Below are the code and all the weights of a small trained network. Each question names an input and a class and asks about switching units off, where a switched-off unit gives its printed mean instead of its output.

import numpy as np


def w(rows, s, z=0):
    codes = np.array(rows[::2]) - 128.0
    scale = np.full(codes.shape[1], s)
    scale[-1] = z or s
    return codes * scale


def f(y):
    return y / 2 * (1 + np.tanh(0.7978845608 * (y + 0.044715 * y**3)))


def log_softmax(a):
    a = a - a.max(-1, keepdims=True)
    return a - np.log(np.exp(a).sum(-1, keepdims=True))


def net(x, mask):
    res = np.array(x, float).reshape(1, 2) / 4 @ E
    y = f(res @ A[0][:, :-1].T + A[0][:, -1])
    res = res + np.where(mask, y, B[0][:, -1]) @ B[0][:, :-1]
    return log_softmax(res[-1] @ U[:, :-1].T + U[:, -1])


A, B = {}, {}
E = w([
[218,70,108,173,153,32,107,205,55,75],'x0',
[102,197,23,173,2,161,26,107,84,66],'x1',
],0.0082)
A[0] = w([
[130,193,61,176,43,170,69,61,148,70,119],'neuron 0',
[145,51,213,75,189,101,186,82,191,193,11],'neuron 1',
[59,217,126,90,127,156,129,63,187,175,5],'neuron 2',
[120,179,72,144,102,141,106,94,122,111,3],'neuron 3',
[34,196,141,64,156,202,139,72,218,161,202],'neuron 4',
[214,2,152,160,158,39,171,200,53,94,252],'neuron 5',
],0.0079,0.0043)
B[0] = w([
[70,77,206,40,34,211,154,198,208,96,218],'neuron 0',
[174,209,143,52,73,202,194,210,222,95,205],'neuron 1',
[127,224,65,187,198,97,32,149,83,25,173],'neuron 2',
[176,182,35,181,51,231,163,195,184,43,150],'neuron 3',
[38,124,83,37,195,104,3,104,61,83,224],'neuron 4',
[8,144,108,42,113,145,59,179,80,40,247],'neuron 5',
],0.0072,0.013)
U = w([
[108,183,181,71,56,210,204,222,226,87,53],'0',
[95,192,36,148,177,62,48,162,6,27,135],'1',
[32,65,210,67,107,117,89,94,46,146,253],'2',
[231,33,172,226,200,59,192,77,140,251,3],'3',
[232,62,193,206,220,49,213,48,150,161,3],'4',
[194,76,163,193,203,53,208,36,91,192,3],'5',
[178,81,194,254,189,11,222,32,164,239,3],'6',
],0.0066,0.0043)

Each question gives the input, the list of numbers given to net, and the class t.
The units are the neurons (one row each of A and B). Each row of codes is followed by its name. A weight is (code - 128) times the scale printed after its matrix; where a second scale follows, it is the last column's (A, B and U).
mask holds one flag per neuron, in row order. A switched-off neuron (its flag False) gives its mean, the last column of its row in B, instead of its output. The means were averaged over made-up inputs and are rounded, as every weight is.
A unit's drop is (log p(t) with every unit on - log p(t) with that unit switched off) / (log p(t) with every unit on - log p(t) with every unit switched off).
The circuit of an input: a set's keep is (log p(t) with only the set's units on - log p(t) with every unit switched off) / (log p(t) with every unit on - log p(t) with every unit switched off). Starting from all 6 units, units are removed one at a time, each time the one whose removal leaves the highest keep (on an exact tie, the one counted first), for as long as the keep stays at least 0.8.
units of the circuit, in order: the units of the circuit, biggest drop first
most important unit: the unit with the biggest drop
k most important neurons: the k neurons with the biggest drops, biggest first
drop when u is switched off: that unit's drop, to one decimal
input [7,-8], class 0: 3 most important neurons => [neuron 1; neuron 4; neuron 2]
input [7,7], class 0: most important unit => neuron 0
input [-4,1], class 1: units of the circuit, in order => [neuron 2; neuron 4]
input [-1,-2], class 2: units of the circuit, in order => [neuron 3; neuron 1]
input [1,0], class 2: units of the circuit, in order => [neuron 2; neuron 1]
input [-5,-3], class 1: units of the circuit, in order => [neuron 0; neuron 2]
input [-5,3], class 1: 3 most important neurons => [neuron 2; neuron 4; neuron 1]
input [1,1], class 2: 4 most important neurons => [neuron 1; neuron 2; neuron 3; neuron 4]
input [6,6], class 0: 3 most important neurons => [neuron 0; neuron 4; neuron 2]
input [-1,4], class 0: 2 most important neurons => [neuron 0; neuron 4]
input [7,-7], class 0: 2 most important neurons => [neuron 1; neuron 4]
input [-7,3], class 1: 2 most important neurons => [neuron 2; neuron 4]
input [-1,1], class 2: 3 most important neurons => [neuron 1; neuron 2; neuron 3]
input [-3,1], class 2: units of the circuit, in order => [neuron 1]
input [-5,-1], class 1: 2 most important neurons => [neuron 2; neuron 0]
input [-2,-1], class 2: 2 most important neurons => [neuron 2; neuron 3]
input [3,4], class 0: 3 most important neurons => [neuron 4; neuron 0; neuron 2]
input [2,3], class 2: drop when neuron 3 is switched off => 0.2
input [-3,7], class 0: drop when neuron 0 is switched off => 2.1
input [-4,8], class 0: drop when neuron 0 is switched off => 4.4
input [-7,2], class 1: units of the circuit, in order => [neuron 2]
